Below is a small trained network, with its code and all its weights. Each question gives an input and a class and asks what happens when units are switched off, that is, made to give their printed mean instead of their output.

import numpy as np


def w(rows, s, z=0):
    codes = np.array(rows[::2]) - 128.0
    scale = np.full(codes.shape[1], s)
    scale[-1] = z or s
    return codes * scale


def f(y):
    return np.maximum(y, 0)


def log_softmax(a):
    a = a - a.max(-1, keepdims=True)
    return a - np.log(np.exp(a).sum(-1, keepdims=True))


def net(x, mask):
    res = np.array(x, float).reshape(1, 7) / 4 @ E
    y = f(res @ A[0][:, :-1].T + A[0][:, -1])
    res = res + np.where(mask, y, B[0][:, -1]) @ B[0][:, :-1]
    return log_softmax(res[-1] @ U[:, :-1].T + U[:, -1])


A, B = {}, {}
E = w([
[127,130,129,129,127,125,128],'x0',
[151,142,130,240,177,176,69],'x1',
[167,98,123,100,251,73,145],'x2',
[125,127,127,130,129,128,130],'x3',
[128,128,128,127,128,130,128],'x4',
[125,125,133,129,129,131,131],'x5',
[46,109,132,83,158,126,40],'x6',
],0.014)
A[0] = w([
[161,100,105,78,120,85,194,37],'neuron 1',
[197,116,99,162,72,136,230,162],'neuron 2',
[187,150,157,164,170,130,122,66],'neuron 3',
[201,140,135,213,219,126,150,100],'neuron 4',
[143,140,127,208,156,197,38,165],'neuron 5',
[127,75,126,59,255,44,137,18],'neuron 6',
[129,119,129,135,109,113,111,93],'neuron 7',
[142,107,99,129,117,121,113,127],'neuron 8',
[113,175,119,204,160,171,49,62],'neuron 9',
[161,106,120,144,98,138,173,140],'neuron 10',
[52,88,128,113,204,129,14,11],'neuron 11',
[174,169,138,131,63,116,193,55],'neuron 12',
[138,102,120,26,104,53,238,89],'neuron 13',
[68,145,123,80,98,132,105,79],'neuron 14',
[146,91,113,108,167,102,130,125],'neuron 15',
[208,137,137,186,209,105,193,106],'neuron 16',
[119,180,140,204,4,212,115,71],'neuron 17',
[23,97,154,44,60,105,105,145],'neuron 18',
[97,173,143,174,39,180,130,197],'neuron 19',
[211,152,113,142,50,131,233,76],'neuron 20',
[107,163,142,189,57,185,139,47],'neuron 21',
[243,101,118,207,169,135,160,106],'neuron 22',
[74,139,142,77,103,115,112,104],'neuron 23',
[18,140,141,89,49,162,87,126],'neuron 24',
[71,164,148,77,69,134,113,129],'neuron 25',
[109,127,123,140,128,119,136,115],'neuron 26',
[63,88,145,98,177,147,38,130],'neuron 27',
[107,159,139,182,149,178,65,35],'neuron 28',
[110,124,134,225,162,206,43,45],'neuron 29',
[123,119,108,131,107,147,172,87],'neuron 30',
],0.008,0.012)
B[0] = w([
[172,166,170,137,172,134,159,163],'neuron 1',
[107,154,168,82,146,76,151,231],'neuron 2',
[157,106,104,173,127,165,121,149],'neuron 3',
[204,114,105,182,137,184,117,195],'neuron 4',
[158,171,167,131,183,123,173,234],'neuron 5',
[26,101,124,22,64,54,93,198],'neuron 6',
[121,134,131,124,140,136,112,128],'neuron 7',
[126,125,134,124,134,134,126,129],'neuron 8',
[75,108,122,57,102,74,120,183],'neuron 9',
[111,138,143,109,138,99,129,173],'neuron 10',
[196,252,234,129,221,80,233,172],'neuron 11',
[67,88,110,93,92,96,92,168],'neuron 12',
[142,193,200,106,180,88,174,238],'neuron 13',
[141,107,100,164,121,156,111,157],'neuron 14',
[120,152,149,112,135,106,139,166],'neuron 15',
[207,121,99,172,138,180,127,195],'neuron 16',
[163,214,204,104,210,87,209,219],'neuron 17',
[152,62,65,166,93,181,83,231],'neuron 18',
[65,109,117,71,95,94,98,249],'neuron 19',
[57,90,118,46,67,61,78,205],'neuron 20',
[173,169,179,145,184,123,174,169],'neuron 21',
[194,115,113,174,136,178,130,195],'neuron 22',
[132,109,103,158,123,141,102,165],'neuron 23',
[147,69,77,170,104,176,76,215],'neuron 24',
[146,91,95,165,101,158,84,190],'neuron 25',
[123,130,136,128,128,139,126,128],'neuron 26',
[89,130,139,91,91,86,133,199],'neuron 27',
[81,85,109,77,54,89,84,159],'neuron 28',
[54,105,127,41,76,44,111,194],'neuron 29',
[110,123,112,124,125,137,123,140],'neuron 30',
],0.011,0.013)
U = w([
[40,85,117,62,68,101,100,195],'0',
[166,194,184,121,231,120,209,158],'1',
[179,55,50,255,120,246,95,7],'2',
],0.012,0.0013)

Each question gives the input, the list of numbers given to net, and the class t.
The units are the neurons (one row each of A and B). Each row of codes is followed by its name. A weight is (code - 128) times the scale printed after its matrix; where a second scale follows, it is the last column's (A, B and U).
mask holds one flag per neuron, in row order. A switched-off neuron (its flag False) gives its mean, the last column of its row in B, instead of its output. The means were averaged over made-up inputs and are rounded, as every weight is.
A unit's drop is (log p(t) with every unit on - log p(t) with that unit switched off) / (log p(t) with every unit on - log p(t) with every unit switched off).
The circuit of an input: a set's keep is (log p(t) with only the set's units on - log p(t) with every unit switched off) / (log p(t) with every unit on - log p(t) with every unit switched off). Starting from the 12 units with the biggest drops (on a tie, the unit counted first), units are removed one at a time, each time the one whose removal leaves the highest keep (on an exact tie, the one counted first), for as long as the keep stays at least 0.8.
circuit, biggest first: the units of the circuit, biggest drop first
most important unit: the unit with the biggest drop
top k neurons: the k neurons with the biggest drops, biggest first
drop of u: that unit's drop, to one decimal
input [6,-6,-6,4,0,-4,1], class 2: top 2 neurons => neuron 18; neuron 24
input [3,3,-6,-7,-3,1,-4], class 1: most important unit => neuron 17
input [8,1,-7,2,-3,7,-8], class 1: top 4 neurons => neuron 17; neuron 21; neuron 6; neuron 29
input [-2,5,-5,5,-4,-3,-1], class 1: top 2 neurons => neuron 17; neuron 5
input [-8,5,3,-7,-3,2,8], class 1: top 2 neurons => neuron 11; neuron 5
input [5,1,1,2,-3,-7,1], class 1: top 3 neurons => neuron 18; neuron 20; neuron 6
input [8,1,6,6,-2,-6,6], class 1: top 3 neurons => neuron 11; neuron 19; neuron 20
input [5,-1,-1,7,3,1,-6], class 0: top 2 neurons => neuron 20; neuron 5
input [8,7,1,-5,-4,-8,4], class 1: top 3 neurons => neuron 11; neuron 5; neuron 20
input [3,3,-8,0,2,-2,-6], class 1: top 2 neurons => neuron 17; neuron 21
input [8,2,3,3,6,-2,-8], class 2: drop of neuron 24 => 0.0
input [8,2,6,-6,2,4,7], class 1: drop of neuron 20 => 0.1
input [1,5,-5,7,0,5,-2], class 1: drop of neuron 17 => 1.7
input [-6,3,-7,-6,-2,-5,-4], class 1: circuit, biggest first => neuron 17
